Below are the code and all the weights of a small trained network. Each question names an input and a class and asks about switching units off, where a switched-off unit gives its printed mean instead of its output.

import numpy as np


def w(rows, s, z=0):
    codes = np.array(rows[::2]) - 128.0
    scale = np.full(codes.shape[1], s)
    scale[-1] = z or s
    return codes * scale


def f(y):
    return np.maximum(y, 0)


def log_softmax(a):
    a = a - a.max(-1, keepdims=True)
    return a - np.log(np.exp(a).sum(-1, keepdims=True))


def net(x, mask):
    res = np.array(x, float).reshape(1, 5) / 4 @ E
    y = f(res @ A[0][:, :-1].T + A[0][:, -1])
    res = res + np.where(mask, y, B[0][:, -1]) @ B[0][:, :-1]
    return log_softmax(res[-1] @ U[:, :-1].T + U[:, -1])


A, B = {}, {}
E = w([
[123,129,125,131,128,132,130],'x0',
[64,76,178,170,97,143,63],'x1',
[128,133,130,128,130,131,126],'x2',
[191,127,48,135,48,164,72],'x3',
[128,180,117,252,148,55,111],'x4',
],0.013)
A[0] = w([
[73,180,168,188,204,48,159,135],'N1',
[109,189,138,199,199,71,128,182],'N2',
[119,68,122,117,44,176,76,165],'N3',
[108,69,197,38,166,174,182,214],'N4',
[70,89,207,40,163,132,202,204],'N5',
[190,149,59,91,182,91,191,225],'N6',
[187,77,69,48,25,249,87,142],'N7',
[70,182,166,208,202,37,154,159],'N8',
[220,196,70,94,185,118,224,254],'N9',
[57,73,214,43,212,126,202,213],'N10',
[204,176,77,239,80,81,57,46],'N11',
[197,206,75,84,158,102,218,246],'N12',
[174,172,74,203,76,75,63,60],'N13',
[98,151,158,166,191,48,157,149],'N14',
[191,125,74,70,132,136,140,184],'N15',
[14,30,212,186,66,149,1,207],'N16',
],0.0067,0.0044)
B[0] = w([
[103,99,176,92,164,74,145,220],'N1',
[120,116,154,136,161,119,138,213],'N2',
[129,110,144,120,112,145,95,193],'N3',
[141,151,71,162,118,172,117,233],'N4',
[129,157,68,200,138,171,119,235],'N5',
[178,157,139,113,129,122,151,215],'N6',
[161,97,181,60,54,93,118,248],'N7',
[100,106,155,103,164,102,125,232],'N8',
[249,178,141,109,142,112,199,244],'N9',
[132,159,83,195,154,170,125,254],'N10',
[129,164,74,196,145,173,131,202],'N11',
[228,170,131,113,141,113,198,235],'N12',
[139,153,75,197,140,169,119,188],'N13',
[128,117,158,113,164,103,147,203],'N14',
[179,155,113,100,101,118,150,193],'N15',
[56,86,121,155,119,145,58,244],'N16',
],0.012)
U = w([
[169,209,53,182,157,182,182,236],'0',
[75,115,41,209,132,200,86,255],'1',
[170,144,146,30,44,80,171,22],'2',
[110,3,172,75,42,143,92,87],'3',
[152,134,234,79,194,30,185,18],'4',
[43,27,217,122,167,59,118,36],'5',
],0.0078,0.00087)

Each question gives the input, the list of numbers given to net, and the class t.
The units are the neurons (one row each of A and B). Each row of codes is followed by its name. A weight is (code - 128) times the scale printed after its matrix; where a second scale follows, it is the last column's (A, B and U).
mask holds one flag per neuron, in row order. A switched-off neuron (its flag False) gives its mean, the last column of its row in B, instead of its output. The means were averaged over made-up inputs and are rounded, as every weight is.
A unit's drop is (log p(t) with every unit on - log p(t) with that unit switched off) / (log p(t) with every unit on - log p(t) with every unit switched off).
The circuit of an input: a set's keep is (log p(t) with only the set's units on - log p(t) with every unit switched off) / (log p(t) with every unit on - log p(t) with every unit switched off). Starting from the 12 units with the biggest drops (on a tie, the unit counted first), units are removed one at a time, each time the one whose removal leaves the highest keep (on an exact tie, the one counted first), for as long as the keep stays at least 0.8.
units of the circuit, in order: the units of the circuit, biggest drop first
unit that matters most: the unit with the biggest drop
top k neurons: the k neurons with the biggest drops, biggest first
drop of u: that unit's drop, to one decimal
input [7,-7,-2,7,0], class 2: units of the circuit, in order => N7
input [-8,-7,4,1,-1], class 2: units of the circuit, in order => N10; N5
input [1,1,6,-2,-3], class 1: units of the circuit, in order => N9; N12
input [-7,1,1,5,6], class 1: top 2 neurons => N9; N12
input [1,6,-3,2,8], class 1: top 2 neurons => N11; N13
input [8,3,2,1,0], class 3: top 2 neurons => N10; N5
input [-8,6,5,2,0], class 3: top 3 neurons => N10; N5; N4
input [-7,0,-1,-7,8], class 4: top 2 neurons => N16; N14
input [-8,3,-2,8,0], class 3: top 3 neurons => N7; N10; N5
input [0,7,6,2,1], class 1: top 2 neurons => N7; N1
input [5,-4,-6,8,-2], class 2: drop of N7 => 0.2
input [-8,-1,-2,-2,1], class 4: drop of N11 => 0.2
input [-7,-2,-8,0,5], class 4: drop of N5 => 0.3
input [3,6,-8,7,-1], class 3: unit that matters most => N7
